Below are the code and all the weights of a small trained network. Each question names an input and a target symbol and asks about switching units off, where a switched-off unit gives its printed mean instead of its output.

import numpy as np


def w(rows, s, z=0):
    codes = np.array(rows[::2]) - 128.0
    scale = np.full(codes.shape[1], s)
    scale[-1] = z or s
    return codes * scale


def norm(h):
    return h / np.sqrt((h * h).mean(-1, keepdims=True) + 1e-5)


def f(y):
    return np.maximum(y, 0)


def softmax(a):
    e = np.exp(a - a.max(-1, keepdims=True))
    return e / e.sum(-1, keepdims=True)


def log_softmax(a):
    a = a - a.max(-1, keepdims=True)
    return a - np.log(np.exp(a).sum(-1, keepdims=True))


def net(x, mask):
    ids = ['αγδζηλμστ'.index(c) for c in x.split()]
    T = len(ids)
    res = E[ids] + P[:T]
    u = 0
    for l in range(2):
        q, k, v = (norm(res) @ M[l].T for M in (Q, K, V))
        z = softmax(np.where(np.tri(T) > 0, q @ k.T / 2**0.5, -1e9)) @ v
        res = res + np.where(mask[u], z, O[l][:, -1]) @ O[l][:, :-1]
        u += 1
        y = f(norm(res) @ A[l][:, :-1].T + A[l][:, -1])
        res = res + np.where(mask[u : u + 4], y, B[l][:, -1]) @ B[l][:, :-1]
        u += 4
    return log_softmax(norm(res)[-1] @ U[:, :-1].T + U[:, -1])


Q, K, V, O, A, B = {}, {}, {}, {}, {}, {}
E = w([
[69,163,199,86],'α',
[196,150,144,106],'γ',
[160,161,104,118],'δ',
[127,79,84,71],'ζ',
[3,146,152,110],'η',
[83,108,31,114],'λ',
[162,45,163,115],'μ',
[108,147,104,170],'σ',
[113,215,90,59],'τ',
],0.023)
P = w([
[54,124,1,30],'0',
[61,126,18,44],'1',
[64,130,36,80],'2',
[101,120,51,174],'3',
[110,109,53,207],'4',
[131,113,75,222],'5',
[134,135,124,193],'6',
[155,136,125,226],'7',
[170,133,127,245],'8',
[166,148,160,228],'9',
[129,148,171,60],'10',
[109,152,183,44],'11',
],0.0052)
Q[0] = w([
[83,148,75,252],'L0H0',
[250,135,81,130],'L0H0',
],0.029)
K[0] = w([
[32,197,47,197],'L0H0',
[250,143,45,60],'L0H0',
],0.025)
V[0] = w([
[152,163,225,229],'L0H0',
[1,146,68,134],'L0H0',
],0.0074)
O[0] = w([
[147,121,80,107,31],'L0H0',
[194,110,119,254,3],'L0H0',
],0.008,0.0031)
A[0] = w([
[207,81,222,87,250],'L0N0',
[121,6,154,43,176],'L0N1',
[117,124,25,81,89],'L0N2',
[83,111,7,111,72],'L0N3',
],0.019,0.0023)
B[0] = w([
[96,177,191,230,216],'L0N0',
[204,75,180,254,252],'L0N1',
[199,170,73,64,173],'L0N2',
[112,79,60,46,166],'L0N3',
],0.018)
Q[1] = w([
[28,127,233,63],'L1H0',
[253,173,248,106],'L1H0',
],0.025)
K[1] = w([
[3,135,231,51],'L1H0',
[247,239,255,129],'L1H0',
],0.021)
V[1] = w([
[79,21,194,174],'L1H0',
[1,116,107,39],'L1H0',
],0.0091)
O[1] = w([
[187,117,54,101,146],'L1H0',
[165,154,149,253,2],'L1H0',
],0.0072,0.007)
A[1] = w([
[179,109,167,135,1],'L1N0',
[99,145,208,88,36],'L1N1',
[36,75,149,113,68],'L1N2',
[136,165,132,6,176],'L1N3',
],0.021,0.0039)
B[1] = w([
[115,196,77,78,181],'L1N0',
[158,103,189,3,150],'L1N1',
[100,73,190,89,134],'L1N2',
[75,166,199,223,247],'L1N3',
],0.02,0.011)
U = w([
[119,147,129,123,44],'α',
[178,100,175,185,162],'γ',
[126,149,135,114,102],'δ',
[38,247,114,139,73],'ζ',
[226,237,117,104,67],'η',
[218,114,92,89,126],'λ',
[80,119,48,97,254],'μ',
[110,95,160,43,211],'σ',
[8,56,155,130,53],'τ',
],0.015,0.0068)

Each question gives the input, a string of symbols that net reads in full, and the target symbol t.
The units are the heads (2 rows each of Q, K, V and O) and the neurons (one row each of A and B). Each row of codes is followed by its name. A weight is (code - 128) times the scale printed after its matrix; where a second scale follows, it is the last column's (O, A, B and U).
mask holds one flag per unit, layer by layer, with each layer's heads first. A switched-off unit (its flag False) gives its mean, the last column of its rows in O or B, instead of its output. The means were averaged over made-up inputs and are rounded, as every weight is.
A unit's drop is (log p(t) with every unit on - log p(t) with that unit switched off) / (log p(t) with every unit on - log p(t) with every unit switched off).
k most important neurons: the k neurons with the biggest drops, biggest first
k most important neurons of layer l: the k neurons of layer l with the biggest drops, biggest first
drop of u: that unit's drop, to one decimal
input δ μ μ μ τ τ μ μ α α τ, target ζ: 3 most important neurons : L1N3; L0N1; L0N2
input μ λ μ μ γ, target η: most important neuron of layer 1 : L1N3
input σ μ μ η, target τ: 3 most important neurons : L0N2; L0N1; L1N2
input τ μ δ γ σ η, target τ: 3 most important neurons : L0N1; L1N2; L0N0
input α μ η δ, target ζ: 2 most important neurons : L0N1; L1N3
input τ α δ λ η τ γ, target η: 3 most important neurons : L1N3; L1N0; L0N1
input λ τ η μ μ μ μ σ, target μ: 4 most important neurons : L0N1; L0N0; L1N3; L0N2
input μ α α η γ τ γ μ μ α δ, target ζ: 3 most important neurons : L1N3; L0N1; L0N2
input λ τ σ τ λ μ λ α ζ, target λ: 2 most important neurons of layer 0 : L0N2; L0N3
input μ γ μ μ μ μ λ α, target σ: drop of L1N1 : 0.4
input α μ ζ, target λ: drop of L0N2 : 0.1
input σ μ ζ μ τ τ α, target σ: drop of L1N3 : 0.1
input μ ζ λ δ λ, target μ: drop of L0N3 : 0.2
input τ δ σ, target μ: most important neuron of layer 1 : L1N3
